Below are the code and all the weights of a small trained network. Each question names an input and a target symbol and asks about switching units off, where a switched-off unit gives its printed mean instead of its output.

import numpy as np


def w(rows, s, z=0):
    codes = np.array(rows[::2]) - 128.0
    scale = np.full(codes.shape[1], s)
    scale[-1] = z or s
    return codes * scale


def norm(h):
    return h / np.sqrt((h * h).mean(-1, keepdims=True) + 1e-5)


def f(y):
    return np.maximum(y, 0)


def softmax(a):
    e = np.exp(a - a.max(-1, keepdims=True))
    return e / e.sum(-1, keepdims=True)


def log_softmax(a):
    a = a - a.max(-1, keepdims=True)
    return a - np.log(np.exp(a).sum(-1, keepdims=True))


def net(x, mask):
    ids = ['βγεζλμξπω'.index(c) for c in x.split()]
    T = len(ids)
    res = E[ids] + P[:T]
    u = 0
    for l in range(2):
        q, k, v = (norm(res) @ M[l].T for M in (Q, K, V))
        z = softmax(np.where(np.tri(T) > 0, q @ k.T / 2**0.5, -1e9)) @ v
        res = res + np.where(mask[u], z, O[l][:, -1]) @ O[l][:, :-1]
        u += 1
        y = f(norm(res) @ A[l][:, :-1].T + A[l][:, -1])
        res = res + np.where(mask[u : u + 4], y, B[l][:, -1]) @ B[l][:, :-1]
        u += 4
    return log_softmax(norm(res)[-1] @ U[:, :-1].T + U[:, -1])


Q, K, V, O, A, B = {}, {}, {}, {}, {}, {}
E = w([
[180,116,146,87,148,114],'β',
[98,108,109,164,99,70],'γ',
[136,56,45,174,106,246],'ε',
[4,70,183,191,120,97],'ζ',
[182,227,248,188,29,251],'λ',
[168,159,93,103,96,110],'μ',
[148,165,170,130,152,134],'ξ',
[176,165,118,120,106,109],'π',
[150,169,112,111,106,115],'ω',
],0.013)
P = w([
[2,115,103,158,156,29],'0',
[85,31,84,51,25,132],'1',
[70,30,80,44,44,140],'2',
[60,52,95,56,78,158],'3',
[112,162,99,175,104,107],'4',
[95,173,101,188,140,90],'5',
[108,124,122,132,110,91],'6',
[115,69,164,83,101,140],'7',
[90,42,142,47,79,136],'8',
[109,109,143,114,100,104],'9',
[120,147,139,136,107,81],'10',
],0.005)
Q[0] = w([
[246,147,176,173,103,206],'L0H1',
[131,150,96,253,177,14],'L0H1',
],0.0068)
K[0] = w([
[131,130,131,133,14,163],'L0H1',
[139,2,220,44,39,119],'L0H1',
],0.0076)
V[0] = w([
[211,114,90,94,171,88],'L0H1',
[125,188,230,254,15,94],'L0H1',
],0.0051)
O[0] = w([
[115,6,21,221,254,102,66],'L0H1',
[134,237,35,161,131,185,253],'L0H1',
],0.0053,0.0051)
A[0] = w([
[127,85,61,142,174,230,138],'L0N1',
[248,115,22,192,254,134,150],'L0N2',
[172,110,117,174,188,46,219],'L0N3',
[95,106,224,17,123,138,252],'L0N4',
],0.0054,0.0031)
B[0] = w([
[145,155,2,159,194,159,175],'L0N1',
[110,148,146,214,157,204,167],'L0N2',
[205,95,159,70,125,176,176],'L0N3',
[178,160,116,151,106,66,252],'L0N4',
],0.0085,0.0031)
Q[1] = w([
[247,150,115,2,130,76],'L1H1',
[122,153,126,75,234,230],'L1H1',
],0.0047)
K[1] = w([
[63,195,106,160,209,168],'L1H1',
[232,218,1,41,86,208],'L1H1',
],0.0056)
V[1] = w([
[146,72,4,255,42,156],'L1H1',
[47,88,235,148,223,166],'L1H1',
],0.004)
O[1] = w([
[208,214,26,254,48,93,252],'L1H1',
[117,100,175,207,13,202,5],'L1H1',
],0.0065,0.0027)
A[1] = w([
[141,43,9,166,197,53,2],'L1N1',
[151,110,4,98,87,80,203],'L1N2',
[136,122,249,3,66,147,80],'L1N3',
[38,106,226,201,101,95,214],'L1N4',
],0.006,0.0025)
B[1] = w([
[27,137,230,178,123,207,165],'L1N1',
[131,108,216,149,211,142,255],'L1N2',
[28,115,103,147,126,230,157],'L1N3',
[200,44,10,69,2,26,209],'L1N4',
],0.0067,0.0054)
U = w([
[154,22,230,125,146,161,243],'β',
[88,120,218,204,188,105,79],'γ',
[136,93,2,178,187,199,136],'ε',
[182,72,60,130,60,49,197],'ζ',
[165,159,207,123,21,238,30],'λ',
[121,110,144,66,212,102,154],'μ',
[166,165,45,10,143,140,71],'ξ',
[86,111,126,23,153,170,215],'π',
[175,131,107,94,150,111,2],'ω',
],0.0085,0.0025)

Each question gives the input, a string of symbols that net reads in full, and the target symbol t.
The units are the heads (2 rows each of Q, K, V and O) and the neurons (one row each of A and B). Each row of codes is followed by its name. A weight is (code - 128) times the scale printed after its matrix; where a second scale follows, it is the last column's (O, A, B and U).
mask holds one flag per unit, layer by layer, with each layer's heads first. A switched-off unit (its flag False) gives its mean, the last column of its rows in O or B, instead of its output. The means were averaged over made-up inputs and are rounded, as every weight is.
A unit's drop is (log p(t) with every unit on - log p(t) with that unit switched off) / (log p(t) with every unit on - log p(t) with every unit switched off).
The circuit of an input: a set's keep is (log p(t) with only the set's units on - log p(t) with every unit switched off) / (log p(t) with every unit on - log p(t) with every unit switched off). Starting from all 10 units, units are removed one at a time, each time the one whose removal leaves the highest keep (on an exact tie, the one counted first), for as long as the keep stays at least 0.8.
circuit, biggest first: the units of the circuit, biggest drop first
unit that matters most: the unit with the biggest drop
k most important neurons: the k neurons with the biggest drops, biggest first
top k neurons in layer l: the k neurons of layer l with the biggest drops, biggest first
input μ ω ξ ξ, target γ: 3 most important neurons => L1N1, L1N4, L1N2
input μ λ ω, target γ: circuit, biggest first => L0H1, L1N2, L1N1
input γ β μ μ β, target β: circuit, biggest first => L0H1, L0N3
input λ γ ω π β π ε β ω, target ε: circuit, biggest first => L0H1, L0N2
input ξ ω ξ, target π: circuit, biggest first => L1H1, L1N3
input β λ γ π, target β: circuit, biggest first => L1N2, L0H1, L1H1, L0N1
input ζ β β π, target λ: 3 most important neurons => L1N4, L0N1, L1N3
input ξ γ ξ, target π: circuit, biggest first => L1H1
input ζ ξ β, target λ: circuit, biggest first => L1H1, L0N4, L1N4
input β λ γ ε λ β ζ ε λ ω, target λ: circuit, biggest first => L1H1, L1N4, L0H1
input λ β γ, target β: top 2 neurons in layer 1 => L1N1, L1N2
input μ ε γ, target γ: circuit, biggest first => L1N2, L1N4
input ω γ ε π π π λ ε ξ, target ε: top 2 neurons in layer 0 => L0N2, L0N1
input β λ λ μ, target β: top neuron in layer 1 => L1N2
input γ ζ ω μ λ ζ β ζ ζ β ω, target λ: circuit, biggest first => L1H1, L1N4
input μ ζ ω, target γ: 3 most important neurons => L1N2, L1N4, L0N4
input ω ξ λ λ λ ζ ζ ζ β, target λ: circuit, biggest first => L1H1, L1N4, L0N4
input μ ξ μ, target γ: 3 most important neurons => L1N2, L1N1, L1N4
input ζ ω ξ, target λ: 4 most important neurons => L0N4, L1N3, L1N4, L0N1
input π ζ λ μ, target ε: unit that matters most => L0H1
input ξ γ λ μ β λ ω ω ξ ω, target μ: 2 most important neurons => L1N2, L1N4
input ζ μ μ, target λ: top 3 neurons in layer 1 => L1N4, L1N2, L1N3
input ξ ε π, target π: top 2 neurons in layer 0 => L0N1, L0N2
input ξ λ β ω, target π: 2 most important neurons => L0N1, L1N3
